Below is a small trained network, with its code and all its weights. Each question gives an input and a class and asks what happens when units are switched off, that is, made to give their printed mean instead of their output.

import numpy as np


def w(rows, s, z=0):
    codes = np.array(rows[::2]) - 128.0
    scale = np.full(codes.shape[1], s)
    scale[-1] = z or s
    return codes * scale


def norm(h):
    return h / np.sqrt((h * h).mean(-1, keepdims=True) + 1e-5)


def f(y):
    return y / 2 * (1 + np.tanh(0.7978845608 * (y + 0.044715 * y**3)))


def log_softmax(a):
    a = a - a.max(-1, keepdims=True)
    return a - np.log(np.exp(a).sum(-1, keepdims=True))


def net(x, mask):
    res = np.array(x, float).reshape(1, 4) / 4 @ E
    u = 0
    for l in range(4):
        y = f(norm(res) @ A[l][:, :-1].T + A[l][:, -1])
        res = res + np.where(mask[u : u + 8], y, B[l][:, -1]) @ B[l][:, :-1]
        u += 8
    return log_softmax(norm(res)[-1] @ U[:, :-1].T + U[:, -1])


A, B = {}, {}
E = w([
[161,183,181,144,205,188],'x0',
[151,50,175,222,195,64],'x1',
[77,156,99,117,142,137],'x2',
[104,163,2,198,136,59],'x3',
],0.0083)
A[0] = w([
[89,121,181,85,98,80,114],'L0N0',
[188,102,182,63,208,52,48],'L0N1',
[61,74,191,109,144,108,187],'L0N2',
[228,208,64,161,114,157,60],'L0N3',
[167,163,73,209,24,140,2],'L0N4',
[171,151,175,138,218,118,240],'L0N5',
[148,127,95,70,2,143,254],'L0N6',
[186,204,77,131,168,163,8],'L0N7',
],0.0074,0.0015)
B[0] = w([
[110,156,92,24,100,199,156],'L0N0',
[74,115,111,82,170,55,179],'L0N1',
[83,48,136,72,174,113,188],'L0N2',
[56,145,163,70,220,108,176],'L0N3',
[116,72,106,175,206,80,160],'L0N4',
[134,169,112,112,153,172,229],'L0N5',
[254,170,108,143,143,66,254],'L0N6',
[128,106,228,60,181,14,167],'L0N7',
],0.0081,0.0041)
A[1] = w([
[155,45,17,215,218,30,174],'L1N0',
[87,9,137,157,92,56,130],'L1N1',
[57,86,109,58,118,157,212],'L1N2',
[115,146,219,57,155,219,250],'L1N3',
[205,150,68,61,5,163,11],'L1N4',
[182,130,244,123,131,199,198],'L1N5',
[94,171,84,179,64,89,152],'L1N6',
[121,91,254,92,65,119,93],'L1N7',
],0.0069,0.0022)
B[1] = w([
[106,251,110,164,137,152,254],'L1N0',
[33,81,185,109,152,92,171],'L1N1',
[177,133,205,88,164,18,152],'L1N2',
[202,95,44,207,27,218,214],'L1N3',
[197,36,133,114,101,164,170],'L1N4',
[3,191,60,231,135,73,186],'L1N5',
[204,123,166,178,103,251,146],'L1N6',
[113,223,116,47,158,127,156],'L1N7',
],0.0057,0.0081)
A[2] = w([
[192,133,134,9,84,102,164],'L2N0',
[159,202,105,104,2,149,200],'L2N1',
[98,134,125,112,134,155,170],'L2N2',
[127,152,117,117,122,174,38],'L2N3',
[115,134,149,178,226,135,2],'L2N4',
[81,122,106,136,97,163,124],'L2N5',
[87,88,192,139,105,59,166],'L2N6',
[50,86,137,214,183,183,185],'L2N7',
],0.0093,0.0023)
B[2] = w([
[98,60,182,122,129,89,243],'L2N0',
[150,126,78,183,196,162,252],'L2N1',
[132,71,139,54,96,48,141],'L2N2',
[131,93,101,87,194,2,135],'L2N3',
[202,101,93,69,150,127,227],'L2N4',
[130,158,162,123,87,124,129],'L2N5',
[87,176,94,43,151,198,160],'L2N6',
[167,70,118,162,54,96,254],'L2N7',
],0.008,0.0057)
A[3] = w([
[119,58,144,165,105,144,252],'L3N0',
[8,174,121,171,77,72,190],'L3N1',
[175,138,204,188,116,96,75],'L3N2',
[102,126,102,113,93,122,183],'L3N3',
[147,124,149,126,91,126,101],'L3N4',
[80,157,173,51,178,114,96],'L3N5',
[248,195,119,139,130,120,223],'L3N6',
[127,135,147,117,119,130,28],'L3N7',
],0.012,0.002)
B[3] = w([
[89,48,18,61,103,123,166],'L3N0',
[118,15,205,68,83,174,167],'L3N1',
[167,66,176,166,39,140,147],'L3N2',
[255,227,128,142,124,165,131],'L3N3',
[138,59,117,164,218,49,126],'L3N4',
[25,94,181,99,227,98,166],'L3N5',
[76,163,168,155,91,109,249],'L3N6',
[94,118,43,73,136,126,117],'L3N7',
],0.0076,0.011)
U = w([
[142,7,79,142,66,129,12],'0',
[146,208,72,189,128,130,254],'1',
[33,126,118,60,189,91,96],'2',
],0.016,0.0013)

Each question gives the input, the list of numbers given to net, and the class t.
The units are the neurons (one row each of A and B). Each row of codes is followed by its name. A weight is (code - 128) times the scale printed after its matrix; where a second scale follows, it is the last column's (A, B and U).
mask holds one flag per neuron, layer by layer. A switched-off neuron (its flag False) gives its mean, the last column of its row in B, instead of its output. The means were averaged over made-up inputs and are rounded, as every weight is.
A unit's drop is (log p(t) with every unit on - log p(t) with that unit switched off) / (log p(t) with every unit on - log p(t) with every unit switched off).
The circuit of an input: a set's keep is (log p(t) with only the set's units on - log p(t) with every unit switched off) / (log p(t) with every unit on - log p(t) with every unit switched off). Starting from the 12 units with the biggest drops (on a tie, the unit counted first), units are removed one at a time, each time the one whose removal leaves the highest keep (on an exact tie, the one counted first), for as long as the keep stays at least 0.8.
circuit, biggest first: the units of the circuit, biggest drop first
most important unit: the unit with the biggest drop
top k neurons: the k neurons with the biggest drops, biggest first
top k neurons in layer l: the k neurons of layer l with the biggest drops, biggest first
drop of u: that unit's drop, to one decimal
input [8,-1,4,-3], class 1: circuit, biggest first -> [L1N3]
input [1,-7,-6,-8], class 1: top 3 neurons -> [L1N5 L2N7 L2N1]
input [3,-6,7,8], class 2: top 2 neurons -> [L0N3 L1N3]
input [1,-5,0,-5], class 1: top 3 neurons -> [L1N5 L2N7 L2N1]
input [0,-7,5,0], class 0: circuit, biggest first -> [L1N0 L1N4]
input [6,7,0,-1], class 0: top 2 neurons -> [L2N7 L0N6]
input [7,-1,-6,-8], class 1: circuit, biggest first -> [L1N3 L1N5 L3N1]
input [7,-8,8,-4], class 1: top 2 neurons -> [L1N3 L2N1]
input [-2,-7,3,-4], class 0: top 3 neurons -> [L1N4 L1N0 L2N0]
input [8,4,6,-4], class 0: top 2 neurons -> [L2N7 L1N0]
input [-2,-8,6,-7], class 0: top 3 neurons -> [L1N4 L1N0 L2N0]
input [-1,-5,3,-7], class 0: top 2 neurons -> [L1N4 L1N0]
input [6,5,-1,-1], class 0: top 2 neurons -> [L2N7 L0N6]
input [6,-3,-3,8], class 2: circuit, biggest first -> [L0N3]
input [2,2,3,-6], class 0: top 3 neurons -> [L1N3 L1N0 L1N5]
input [8,0,7,8], class 2: top 2 neurons in layer 0 -> [L0N7 L0N3]
input [5,-2,-7,-8], class 1: top 3 neurons in layer 1 -> [L1N3 L1N5 L1N7]
input [8,-7,-4,5], class 2: top 2 neurons in layer 0 -> [L0N3 L0N7]
input [2,-6,0,-5], class 1: top 2 neurons -> [L1N5 L2N7]
input [-4,-5,6,-7], class 0: most important unit -> L2N0
input [-6,-5,-5,2], class 1: top 2 neurons -> [L0N6 L0N4]
input [2,-3,7,-2], class 1: drop of L1N3 -> 0.5
input [2,4,3,-4], class 0: drop of L0N5 -> 0.1
input [5,-2,3,-2], class 1: drop of L1N3 -> 2.6
